How the states are linked:
j385 x j244
j385 u j999
j385 e j700
j385 y j235
j385 j j964
j385 b j406
j933 x j352
j933 u j366
j933 e j899
j933 y j949
j933 j j82
j933 b j354
j208 x j17
j208 u j481
j208 e j956
j208 y j898
j208 j j336
j208 b j132
j924 x j300
j924 u j244
j924 e j871
j924 y j385
j924 j j937
j924 b j207
j523 x j149
j523 u j2
j523 e j397
j523 y j247
j523 j j873
j523 b j399
j799 x j895
j799 u j511
j799 e j766
j799 y j51
j799 j j235
j799 b j817
j4 x j524
j4 u j47
j4 e j364
j4 y j149
j4 j j930
j4 b j669
j265 x j852
j265 u j943
j265 e j574
j265 y j354
j265 j j814
j265 b j899
j700 x j937
j700 u j964
j700 e j300
j700 y j191
j700 j j207
j700 b j223
j366 x j354
j366 u j608
j366 e j82
j366 y j712
j366 j j1
j366 b j274
j436 x j485
j436 u j924
j436 e j847
j436 y j223
j436 j j871
j436 b j300
j56 x j523
j56 u j247
j56 e j483
j56 y j852
j56 j j855
j56 b j2
j247 x j2
j247 u j203
j247 e j855
j247 y j899
j247 j j195
j247 b j574
j587 x j44
j587 u j222
j587 e j33
j587 y j300
j587 j j185
j587 b j847
j203 x j574
j203 u j276
j203 e j195
j203 y j82
j203 j j852
j203 b j814
j516 x j939
j516 u j375
j516 e j838
j516 y j648
j516 j j913
j516 b j570
j210 x j182
j210 u j334
j210 e j421
j210 y j17
j210 j j51
j210 b j453
j657 x j317
j657 u j392
j657 e j516
j657 y j651
j657 j j375
j657 b j953
j770 x j359
j770 u j391
j770 e j584
j770 y j669
j770 j j898
j770 b j364
j852 x j247
j852 u j899
j852 e j542
j852 y j943
j852 j j944
j852 b j203
j235 x j999
j235 u j421
j235 e j191
j235 y j407
j235 j j211
j235 b j799
j35 x j954
j35 u j217
j35 e j89
j35 y j185
j35 j j846
j35 b j602
j743 x j651
j743 u j124
j743 e j461
j743 y j55
j743 j j748
j743 b j75
j93 x j457
j93 u j781
j93 e j349
j93 y j913
j93 j j68
j93 b j601
j943 x j899
j943 u j714
j943 e j814
j943 y j274
j943 j j352
j943 b j82
j953 x j61
j953 u j461
j953 e j570
j953 y j20
j953 j j657
j953 b j648
j207 x j150
j207 u j760
j207 e j436
j207 y j406
j207 j j924
j207 b j700
j574 x j542
j574 u j814
j574 e j56
j574 y j276
j574 j j247
j574 b j944
j926 x j33
j926 u j246
j926 e j602
j926 y j871
j926 j j44
j926 b j185
j714 x j82
j714 u j513
j714 e j352
j714 y j810
j714 j j354
j714 b j1
j511 x j817
j511 u j210
j511 e j235
j511 y j121
j511 j j421
j511 b j182
j279 x j743
j279 u j55
j279 e j20
j279 y j716
j279 j j447
j279 b j124
j281 x j846
j281 u j926
j281 e j954
j281 y j847
j281 j j602
j281 b j33
j391 x j364
j391 u j804
j391 e j898
j391 y j397
j391 j j524
j391 b j930
j951 x j68
j951 u j807
j951 e j457
j951 y j570
j951 j j601
j951 b j838
j51 x j511
j51 u j121
j51 e j428
j51 y j929
j51 j j407
j51 b j210
j842 x j336
j842 u j13
j842 e j17
j842 y j364
j842 j j132
j842 b j584
j375 x j570
j375 u j806
j375 e j913
j375 y j303
j375 j j61
j375 b j657
j781 x j601
j781 u j516
j781 e j68
j781 y j61
j781 j j838
j781 b j939
j300 x j222
j300 u j207
j300 e j246
j300 y j244
j300 j j436
j300 b j150
j434 x j51
j434 u j929
j434 e j182
j434 y j336
j434 j j453
j434 b j121
j195 x j56
j195 u j852
j195 e j399
j195 y j265
j195 j j542
j195 b j247
j760 x j700
j760 u j191
j760 e j924
j760 y j895
j760 j j244
j760 b j964
j33 x j35
j33 u j185
j33 e j866
j33 y j246
j33 j j281
j33 b j217
j75 x j20
j75 u j549
j75 e j303
j75 y j541
j75 j j743
j75 b j447
j602 x j866
j602 u j44
j602 e j716
j602 y j587
j602 j j35
j602 b j281
j524 x j770
j524 u j669
j524 e j13
j524 y j47
j524 j j312
j524 b j391
j55 x j124
j55 u j954
j55 e j447
j55 y j35
j55 j j66
j55 b j541
j392 x j953
j392 u j20
j392 e j375
j392 y j75
j392 j j806
j392 b j461
j13 x j584
j13 u j312
j13 e j132
j13 y j930
j13 j j359
j13 b j898
j336 x j929
j336 u j584
j336 e j334
j336 y j13
j336 j j71
j336 b j208
j895 x j191
j895 u j817
j895 e j385
j895 y j511
j895 j j999
j895 b j211
j999 x j406
j999 u j799
j999 e j964
j999 y j421
j999 j j766
j999 b j895
j748 x j303
j748 u j279
j748 e j392
j748 y j66
j748 j j20
j748 b j743
j149 x j47
j149 u j399
j149 e j804
j149 y j2
j149 j j261
j149 b j483
j937 x j436
j937 u j223
j937 e j222
j937 y j964
j937 j j150
j937 b j924
j2 x j399
j2 u j574
j2 e j873
j2 y j203
j2 j j56
j2 b j542
j150 x j871
j150 u j700
j150 e j485
j150 y j760
j150 j j300
j150 b j937
j651 x j392
j651 u j75
j651 e j648
j651 y j124
j651 j j303
j651 b j20
j349 x j949
j349 u j68
j349 e j274
j349 y j951
j349 j j810
j349 b j712
j570 x j807
j570 u j657
j570 e j781
j570 y j806
j570 j j516
j570 b j317
j276 x j814
j276 u j933
j276 e j852
j276 y j1
j276 j j899
j276 b j352
j481 x j132
j481 u j770
j481 e j336
j481 y j524
j481 j j584
j481 b j359
j956 x j434
j956 u j336
j956 e j210
j956 y j842
j956 j j334
j956 b j929
j303 x j806
j303 u j743
j303 e j953
j303 y j279
j303 j j461
j303 b j651
j364 x j13
j364 u j930
j364 e j481
j364 y j804
j364 j j770
j364 b j312
j810 x j513
j810 u j506
j810 e j366
j810 y j601
j810 j j608
j810 b j349
j944 x j195
j944 u j265
j944 e j2
j944 y j352
j944 j j574
j944 b j852
j182 x j428
j182 u j453
j182 e j799
j182 y j334
j182 j j511
j182 b j407
j866 x j89
j866 u j281
j866 e j55
j866 y j44
j866 j j954
j866 b j846
j217 x j602
j217 u j587
j217 e j846
j217 y j485
j217 j j33
j217 b j44
j71 x j956
j71 u j842
j71 e j121
j71 y j359
j71 j j17
j71 b j336
j913 x j781
j913 u j61
j913 e j951
j913 y j953
j913 j j807
j913 b j516
j421 x j799
j421 u j51
j421 e j211
j421 y j434
j421 j j428
j421 b j511
j244 x j207
j244 u j406
j244 e j937
j244 y j999
j244 j j223
j244 b j760
j648 x j375
j648 u j303
j648 e j317
j648 y j748
j648 j j953
j648 b j806
j397 x j804
j397 u j873
j397 e j4
j397 y j855
j397 j j47
j397 b j261
j838 x j93
j838 u j913
j838 e j506
j838 y j317
j838 j j951
j838 b j781
j334 x j453
j334 u j71
j334 e j51
j334 y j132
j334 j j121
j334 b j956
j428 x j235
j428 u j407
j428 e j895
j428 y j453
j428 j j817
j428 b j421
j447 x j748
j447 u j66
j447 e j651
j447 y j89
j447 j j75
j447 b j279
j261 x j880
j261 u j523
j261 e j669
j261 y j56
j261 j j397
j261 b j149
j669 x j391
j669 u j397
j669 e j312
j669 y j483
j669 j j4
j669 b j804
j873 x j261
j873 u j56
j873 e j47
j873 y j195
j873 j j483
j873 b j523
j817 x j211
j817 u j182
j817 e j999
j817 y j210
j817 j j799
j817 b j428
j766 x j385
j766 u j235
j766 e j760
j766 y j428
j766 j j191
j766 b j999
j712 x j608
j712 u j93
j712 e j513
j712 y j838
j712 j j349
j712 b j457
j964 x j223
j964 u j766
j964 e j207
j964 y j211
j964 j j760
j964 b j385
j317 x j913
j317 u j953
j317 e j939
j317 y j392
j317 j j570
j317 b j61
j61 x j516
j61 u j648
j61 e j807
j61 y j461
j61 j j317
j61 b j375
j880 x j4
j880 u j149
j880 e j391
j880 y j523
j880 j j804
j880 b j47
j847 x j926
j847 u j871
j847 e j217
j847 y j150
j847 j j587
j847 b j246
j352 x j265
j352 u j354
j352 e j203
j352 y j366
j352 j j276
j352 b j943
j954 x j541
j954 u j602
j954 e j66
j954 y j217
j954 j j716
j954 b j866
j124 x j75
j124 u j541
j124 e j748
j124 y j954
j124 j j279
j124 b j549
j246 x j185
j246 u j436
j246 e j44
j246 y j937
j246 j j847
j246 b j485
j608 x j274
j608 u j457
j608 e j1
j608 y j93
j608 j j949
j608 b j810
j68 x j712
j68 u j838
j68 e j810
j68 y j807
j68 j j506
j68 b j93
j483 x j397
j483 u j855
j483 e j880
j483 y j542
j483 j j149
j483 b j873
j814 x j944
j814 u j352
j814 e j247
j814 y j933
j814 j j203
j814 b j265
j399 x j483
j399 u j542
j399 e j261
j399 y j574
j399 j j523
j399 b j855
j506 x j349
j506 u j951
j506 e j608
j506 y j939
j506 j j457
j506 b j68
j899 x j203
j899 u j82
j899 e j944
j899 y j714
j899 j j265
j899 b j276
j354 x j943
j354 u j274
j354 e j276
j354 y j608
j354 j j933
j354 b j714
j871 x j246
j871 u j937
j871 e j587
j871 y j700
j871 j j222
j871 b j436
j807 x j838
j807 u j317
j807 e j601
j807 y j657
j807 j j939
j807 b j913
j222 x j847
j222 u j150
j222 e j185
j222 y j207
j222 j j485
j222 b j871
j804 x j930
j804 u j261
j804 e j524
j804 y j873
j804 j j669
j804 b j880
j541 x j549
j541 u j866
j541 e j279
j541 y j602
j541 j j55
j541 b j89
j66 x j279
j66 u j716
j66 e j75
j66 y j846
j66 j j549
j66 b j55
j898 x j481
j898 u j524
j898 e j842
j898 y j4
j898 j j13
j898 b j770
j513 x j1
j513 u j349
j513 e j354
j513 y j506
j513 j j274
j513 b j949
j359 x j842
j359 u j364
j359 e j208
j359 y j391
j359 j j481
j359 b j13
j846 x j716
j846 u j33
j846 e j541
j846 y j926
j846 j j866
j846 b j35
j949 x j366
j949 u j712
j949 e j714
j949 y j68
j949 j j513
j949 b j608
j191 x j964
j191 u j211
j191 e j244
j191 y j817
j191 j j406
j191 b j766
j132 x j71
j132 u j359
j132 e j929
j132 y j770
j132 j j208
j132 b j842
j121 x j210
j121 u j17
j121 e j407
j121 y j208
j121 j j434
j121 b j334
j185 x j217
j185 u j485
j185 e j281
j185 y j436
j185 j j926
j185 b j587
j211 x j766
j211 u j428
j211 e j406
j211 y j182
j211 j j895
j211 b j235
j855 x j873
j855 u j195
j855 e j149
j855 y j944
j855 j j399
j855 b j56
j549 x j447
j549 u j89
j549 e j743
j549 y j866
j549 j j124
j549 b j66
j20 x j461
j20 u j447
j20 e j806
j20 y j549
j20 j j651
j20 b j748
j716 x j55
j716 u j35
j716 e j549
j716 y j33
j716 j j89
j716 b j954
j312 x j898
j312 u j4
j312 e j359
j312 y j880
j312 j j364
j312 b j524
j601 x j506
j601 u j939
j601 e j712
j601 y j516
j601 j j93
j601 b j951
j82 x j276
j82 u j1
j82 e j265
j82 y j513
j82 j j943
j82 b j933
j407 x j421
j407 u j434
j407 e j817
j407 y j956
j407 j j182
j407 b j51
j806 x j657
j806 u j651
j806 e j61
j806 y j743
j806 j j648
j806 b j392
j274 x j714
j274 u j810
j274 e j933
j274 y j457
j274 j j366
j274 b j513
j1 x j933
j1 u j949
j1 e j943
j1 y j349
j1 j j714
j1 b j366
j223 x j924
j223 u j385
j223 e j150
j223 y j766
j223 j j700
j223 b j244
j542 x j855
j542 u j944
j542 e j523
j542 y j814
j542 j j2
j542 b j195
j930 x j312
j930 u j880
j930 e j770
j930 y j261
j930 j j391
j930 b j4
j17 x j334
j17 u j132
j17 e j434
j17 y j481
j17 j j929
j17 b j71
j44 x j281
j44 u j847
j44 e j35
j44 y j222
j44 j j217
j44 b j926
j584 x j208
j584 u j898
j584 e j71
j584 y j312
j584 j j842
j584 b j481
j47 x j669
j47 u j483
j47 e j930
j47 y j399
j47 j j880
j47 b j397
j453 x j407
j453 u j956
j453 e j511
j453 y j71
j453 j j210
j453 b j434
j929 x j121
j929 u j208
j929 e j453
j929 y j584
j929 j j956
j929 b j17
j89 x j66
j89 u j846
j89 e j124
j89 y j281
j89 j j541
j89 b j716
j457 x j810
j457 u j601
j457 e j949
j457 y j781
j457 j j712
j457 b j506
j485 x j587
j485 u j300
j485 e j926
j485 y j924
j485 j j246
j485 b j222
j461 x j648
j461 u j748
j461 e j657
j461 y j447
j461 j j392
j461 b j303
j406 x j760
j406 u j895
j406 e j223
j406 y j799
j406 j j385
j406 b j191
j939 x j951
j939 u j570
j939 e j93
j939 y j375
j939 j j781
j939 b j807

The rows follow the links: the fewer symbols apart two states are, the more alike their rows tend to be.

State, then a row for it; each showing differs a little:
j587: [ -34   47 -185   66 -319   34  -67   90  126   22   12  103  -92   19  -46  -91   10 -194   49 -123   26  137   49  -88  -36  -38  136  -92  146  -29 -119 -130   33  -53  207 -252   29  117   27  -48  209    1   38]
j511: [  75  105  -59 -205 -138  188  145   64  163   -9   39  156  -51   72 -174  -13   18  -52 -161   16    6  -53   75 -105    6 -177   71  175   56  -43  -29  -42  -65   95  -27  -12   81  134  -36  179  183 -151  263]
j334: [ 118  160   49 -106  -25  138   83  112  123  -22  -88  247 -107   71   66   78  -47   35 -171   -6   29  -96   49  -80   -4 -240  105  132   84   -7   16   14   -8  160   41   71   36  138  -48   86  178 -243  224]
j56: [  73   41  160  107  228   89   42  112  -40  -41  -97   16   41  -43  198  114 -105   21  -38   48   12 -238  -78   80 -103  -43   57  152 -115   92  126  152 -158  122 -133  288   32 -178   11   75    1  -21   57]
j279: [-119 -127 -155   26 -148 -130  -82 -123  -42   35  123 -155   39  -31 -158 -128   91  -68  136  -39  -27  206   16    1   49  178  -83 -178   14  -50  -91 -105   92 -176   71 -233  -34   16   38  -99  -80  173 -173]
j541: [-118 -111 -212   -4 -237  -44  -23  -86   28   33  155 -143   51  -25 -238 -155   90 -161  128  -42  -23  177   28  -19   21  161  -27 -100    7  -50 -111 -125    4 -166   47 -243   15   15   42  -16    3  186  -89]
j406: [  14   32  -91 -288 -164   35   87 -102  111   21   87  104  -68   90 -261  -58  103   62 -127   21   -7  119  109 -119  137 -108  -64   21   97 -110  -85 -105  123   -6   42 -166   15  249  -58   61   48 -139  124]
j185: [ -41   23 -198   66 -330   31  -60   91  126   26   22   94  -78   17  -64 -101   16 -219   57 -121   23  138   52  -87  -38  -20  140  -87  133  -33 -113 -134   22  -57  195 -249   30  101   36  -34  210   20   43]
j303: [-105  -94  -76  165  -75 -187 -175  -73  -87   33   16 -110    6  -39   60  -68   22  -34  175  -73    0  182  -22   32   14  164  -36 -238   40   -4  -62  -59  128 -151  143 -191  -76  -18   39 -195  -90  150 -241]
j274: [ -53 -117  104   82  234 -115  -29 -110 -169   -8   28 -215  122  -69   47   20   -6   93   83   75  -23  -50  -72  132    1  177 -140  -32 -152   43   73   95  -26  -50 -146  138  -49 -187   15  -43 -232  157 -180]
j336: [ 120  159  129 -127   81   72   53   62   66  -25 -122  238 -118   82  119  113  -36  159 -185   15   22  -80   44  -68   40 -236   42   87   88   -8   50   43   72  167   28  102    2  153  -67   27   77 -277  170]
j523: [  69   33  152   36  216  113   95   92  -31  -41  -57   -6   63  -15  113  102  -76   21  -66   62    1 -250  -57   70  -87  -48   33  196 -129   77  122  139 -183  120 -185  287   43 -160   -5  130   -3  -22  101]
j601: [ -75 -118  -41  237   43  -27  -46   30  -80    1   44 -214  129 -101   36  -37  -33 -170  175  -15  -11  -52  -90  118 -116  211   19  -22 -140   75   27   45 -162  -97  -76   61   14 -253   76  -10  -47  263 -142]
j132: [ 118  144  154 -152  125   49   52   41   41  -18 -125  215 -107   71  126  121  -27  206 -189   38   18  -83   33  -58   53 -226    6   85   77   -8   56   46   93  154   15  110  -13  151  -77   19   32 -278  148]
j447: [-119 -123 -139   33 -137 -148  -93 -127  -51   42  101 -157   38  -26 -133 -124   83  -51  140  -39  -22  203   12   12   53  182  -85 -188   23  -41  -84  -96  101 -177   88 -231  -43   19   32 -110  -89  172 -183]
j700: [   1   54  -86 -194 -193  -32  -10  -65   92   24   28  138 -108   77 -130  -48   78   65  -75  -30    0  188  103 -119  122 -107  -21  -89  165  -93  -87 -129  191  -25  158 -235  -27  269  -49  -44   59 -149   55]
j485: [ -17   58 -161   29 -296   11  -72   69  112   19  -15  142 -123   41  -23  -65   20 -126   25 -122   25  169   68 -103    1  -63  110 -121  177  -41 -107 -135   92  -49  241 -252    2  170   14  -80  184  -59   34]
j312: [  92   60  184 -232  241   35  120  -80  -22  -21  -24   65    0   49  -16   99   10  259 -180  125  -12 -113   17   -3   97 -121 -119  142  -45  -29   85   84   46  129 -153  180   -9   72  -83   85 -109 -189  110]
j195: [  71   46  179  151  248   38   -1  117  -67  -39 -130   22   28  -30  277  130 -113   40  -11   29   14 -206  -85   82  -98  -40   58   95  -94  101  126  153 -126  114  -99  271    4 -172   15   16  -18  -26   13]
j926: [ -44   21 -211   72 -333   44  -54   83  128   26   32   71  -68   11  -83 -110   14 -232   66 -122   19  133   48  -85  -53   -3  133  -87  127  -30 -115 -137   -1  -75  179 -242   32   80   42  -25  202   44   35]
j352: [   9  -40  199  132  307 -125  -69  -29 -168  -19 -110  -84   40  -44  252  108  -62  172   45   45   -3  -82  -79  116  -10   60  -74  -44  -87   63  104  134   26   24  -65  188  -77 -132   -5 -102 -194   26 -160]
j203: [  41   20  210  171  286  -52  -61   59 -124  -27 -147  -13   10  -41  312  140 -102  122   23   25   13 -152  -88  105  -62   -2    2    5  -68   95  123  148  -24   83  -56  232  -48 -151   -6  -69  -99  -16  -85]
j602: [ -76  -36 -240   57 -326   40  -24   38  102   30  109  -30   -8  -16 -188 -141   48 -262  100  -86    3  128   39  -55  -44   69   84  -59   51  -34 -118 -132  -51 -106  105 -235   53   23   53   25  153  125    7]
j349: [ -68 -139   30  126  152  -60  -14  -65 -134    0   64 -250  153  -84  -14  -25   -3  -32  127   43  -25  -57  -82  127  -44  210  -86   -3 -170   53   47   73 -111  -79 -159   99   -9 -232   44    4 -164  233 -159]
j855: [  74   39  157   82  229  103   62  106  -37  -37  -83    6   49  -30  163  116  -94   20  -45   50    8 -242  -73   74  -93  -50   55  176 -120   82  119  143 -166  122 -151  289   36 -171    8   93   -1  -23   77]
j743: [-119 -112 -120   72 -112 -171 -118 -120  -65   35   77 -137   16  -27  -76 -106   61  -38  155  -44  -13  202   -4   14   47  176  -82 -214   30  -32  -86  -84  119 -168  100 -220  -51    8   36 -148  -98  157 -216]
j814: [  35   15  208  160  298  -67  -63   39 -130  -27 -143  -19   16  -37  309  136  -98  136   29   28   11 -131  -87  107  -44    7  -11   -2  -72   85  120  143  -13   76  -52  227  -56 -141    1  -82 -115  -10 -105]
j247: [  63   44  187  165  246   24  -14  107  -79  -35 -135   20   19  -44  286  139 -118   61   -6   22   21 -195  -84   93  -99  -32   54   78  -74   99  120  150  -99  112  -81  265   -6 -169   10   -2  -35  -22   -7]
j375: [ -80  -75  -52  299  -51 -133 -179   51  -79   15  -45  -97   10  -78  187  -27  -46 -121  211 -104   17   76  -62   64  -81  168   67 -189    7   60  -25  -16   10 -107  136  -96  -46 -135   72 -176   -5  180 -221]
j89: [-114 -100 -220    2 -246  -25  -23  -63   40   34  154 -130   49  -27 -249 -161   85 -184  124  -45  -20  165   36  -26    7  150  -13  -91   17  -44 -112 -125   -2 -159   46 -232   18   15   42    4   24  185  -66]
j261: [  77   22  150  -87  226  123  139   22  -23  -33   -3  -19   74   -9    5   80  -45   72 -109  109  -12 -223  -30   55  -31  -50  -22  222 -142   47  112  127 -152  124 -223  284   49 -117  -23  169  -47  -37  131]
j657: [ -82  -71  -54  293  -54 -138 -187   39  -78   14  -40  -90    4  -62  176  -36  -43 -107  204 -104   18  104  -54   66  -71  159   49 -200   19   45  -31  -17   32 -115  136 -109  -50 -108   70 -189  -24  177 -223]
j513: [ -60 -127   92   82  226 -100  -16 -105 -159   -1   37 -229  142  -69   29   16    3   75   97   66  -27  -46  -75  132   -4  186 -126  -16 -162   43   67   91  -46  -60 -152  122  -33 -190   22  -30 -227  174 -177]
j244: [  -2   47  -88 -235 -178  -17   25  -90   91   26   51  127  -95   84 -181  -51   92   78  -91  -15   -2  164  108 -123  131 -104  -45  -55  145 -111  -87 -126  180  -19  116 -219  -17  265  -53  -21   45 -150   84]

Each walk starts at a row. The symbols on each line, taken left to right, move it on to the next state.
Answer with the state's row; about right is enough.
---
[  78   43  151   61  225  110   78   98  -26  -36  -71    1   55  -26  141  110  -83   15  -54   60    7 -246  -71   68  -90  -48   45  183 -126   83  120  145 -177  121 -166  294   45 -166   -2  120   -2  -26   88]
j j y e j x	[  70   27  139  -51  219  117  133   45  -14  -36  -24  -21   69   -9   29   92  -50   58  -90  102    4 -230  -39   53  -43  -55  -11  221 -140   57  111  124 -168  124 -212  286   53 -131  -18  164  -33  -35  115]
j e b u e b e	[  84   48  180 -237  234   42  124  -81  -29  -21  -18   48   15   43  -34  100   13  240 -178  134  -21 -123   17    8   86 -117 -111  147  -59  -19   90   89   15  126 -164  196   -2   52  -75  102 -115 -168  114]
---
[ -57  -14 -235   62 -332   52  -36   65  117   25   80   13  -29   -7 -142 -134   32 -255   82 -108    4  131   43  -73  -54   37  119  -63   88  -26 -117 -132  -35 -100  130 -240   45   43   46    8  184   94   36]
j u x e y x y	[ -25   46 -181   52 -315   25  -71   82  117   17    0  120 -100   28  -32  -80   14 -173   42 -126   26  150   62  -97  -30  -49  133  -98  160  -37 -115 -133   55  -50  219 -247   20  130   20  -61  198  -18   35]
y y b x b y b	[  32   46  -93 -298 -160  105  138  -66  136    8  100  101  -33   78 -285  -63   93   13 -145   38  -14   62  107 -113   96 -120  -28   98   61  -92  -58  -92   30   23  -17 -112   47  202  -55  135   84 -131  191]
---
[ 102   81  182 -221  206   21   97  -68  -11  -25  -54  120  -35   64   35  116    3  272 -192  101   -4  -84   27  -23  101 -166  -95  107    4  -24   80   72   86  133  -92  159  -20  114  -81   52  -84 -225  117]
x j b j u y	[  72   23  165 -211  245   66  154  -65  -22  -27    8    5   48   29  -57   83    7  194 -161  140  -16 -156    5   27   62  -84 -108  180 -101   -5   95  100  -41  115 -211  233   17   -6  -59  143 -101 -116  124]
e x y u j y	[  76   35  146    6  226  121  108   71  -20  -41  -46   -8   71  -17   77   93  -72   30  -81   82   -4 -242  -53   58  -70  -53   19  203 -129   68  109  133 -178  122 -201  286   49 -157    0  136  -12  -23  103]
---
[  41   61  -93 -281 -159  136  151  -27  148    6   94  104  -33   75 -274  -54   78   -9 -154   41  -12   18  101 -114   65 -133   -4  129   56  -88  -53  -77    3   41  -32  -76   65  183  -44  160  116 -131  223]
u j j b b y	[ 114  151   25 -123  -69  163   94  120  144  -10  -69  229 -100   73   17   56  -30   -6 -169   -4   18  -96   56  -94  -14 -234  113  146   82  -12    8   -1  -36  143   25   55   59  132  -39  110  186 -217  242]
y j b j x x j	[ 103  145    9 -135  -92  175   98  117  149  -17  -51  223  -90   70  -20   45  -26  -23 -167   -2   22  -85   61 -100  -20 -224  114  155   80  -14   -2   -6  -47  140   18   50   64  122  -43  121  198 -204  250]
---
[ -99  -84 -234   14 -275    3  -13  -31   58   24  146 -101   36  -27 -236 -161   70 -220  109  -57  -19  153   38  -29   -8  127   25  -73   19  -50 -120 -129  -27 -151   59 -233   37   10   41   10   71  172  -43]
x y e u u	[ -56   -2 -227   63 -343   53  -38   68  113   26   70   30  -37   -4 -124 -118   25 -253   80 -112   17  131   53  -73  -50   24  129  -68   97  -28 -116 -131  -30  -92  155 -245   47   55   50   -4  202   85   29]
y e e j y e	[ -67  -27 -241   61 -328   53  -25   47  116   28   91  -12  -20   -7 -164 -140   33 -263   89  -97    9  133   35  -67  -45   61   96  -60   72  -32 -121 -134  -50 -106  122 -236   53   38   49   16  166  112   18]
---
[  28   46  -91 -300 -160   84  126  -80  126   15   93   93  -43   79 -289  -62   93   29 -141   40  -18   77  104 -116  109 -122  -41   76   76 -101  -68 -100   59   15   -8 -122   40  217  -61  116   67 -127  181]
x b e x x b b	[  -8   59 -102 -136 -213  -33  -35  -38   86   26    6  147 -127   74  -85  -50   61   35  -57  -61   10  188   94 -123  102  -97    9 -107  179  -90  -98 -126  189  -31  188 -240  -20  259  -41  -79   83 -145   43]
j b j j x	[  -9   66 -133   -9 -273  -16  -72   44  108   18  -19  158 -127   48  -15  -57   28  -72    0 -107   22  168   67 -113   24  -91   88 -122  189  -56 -101 -133  133  -34  235 -256  -14  202   -4  -85  151  -93   34]
---
[ 114  120  179 -195  178   22   65  -21   11  -19  -99  172  -77   80   83  125  -12  252 -194   66    3  -85   35  -47   85 -196  -48   82   46  -29   61   56   96  154  -30  132  -23  140  -84   23  -31 -266  129]
e y e e j	[ 123  160   68 -107   -9  130   72  116  113  -15 -102  252 -112   75   86   85  -39   54 -175   -2   32  -95   49  -81    4 -246   94  114   93   -8   26   15    9  161   40   72   32  132  -47   69  158 -254  213]
u y u y b	[  73   20  146 -133  232  114  152  -12  -22  -30   -2  -18   71    7  -32   82  -28  107 -130  119  -15 -206  -29   47   -6  -59  -59  218 -130   29  108  112 -124  119 -234  259   36  -82  -31  166  -66  -52  124]
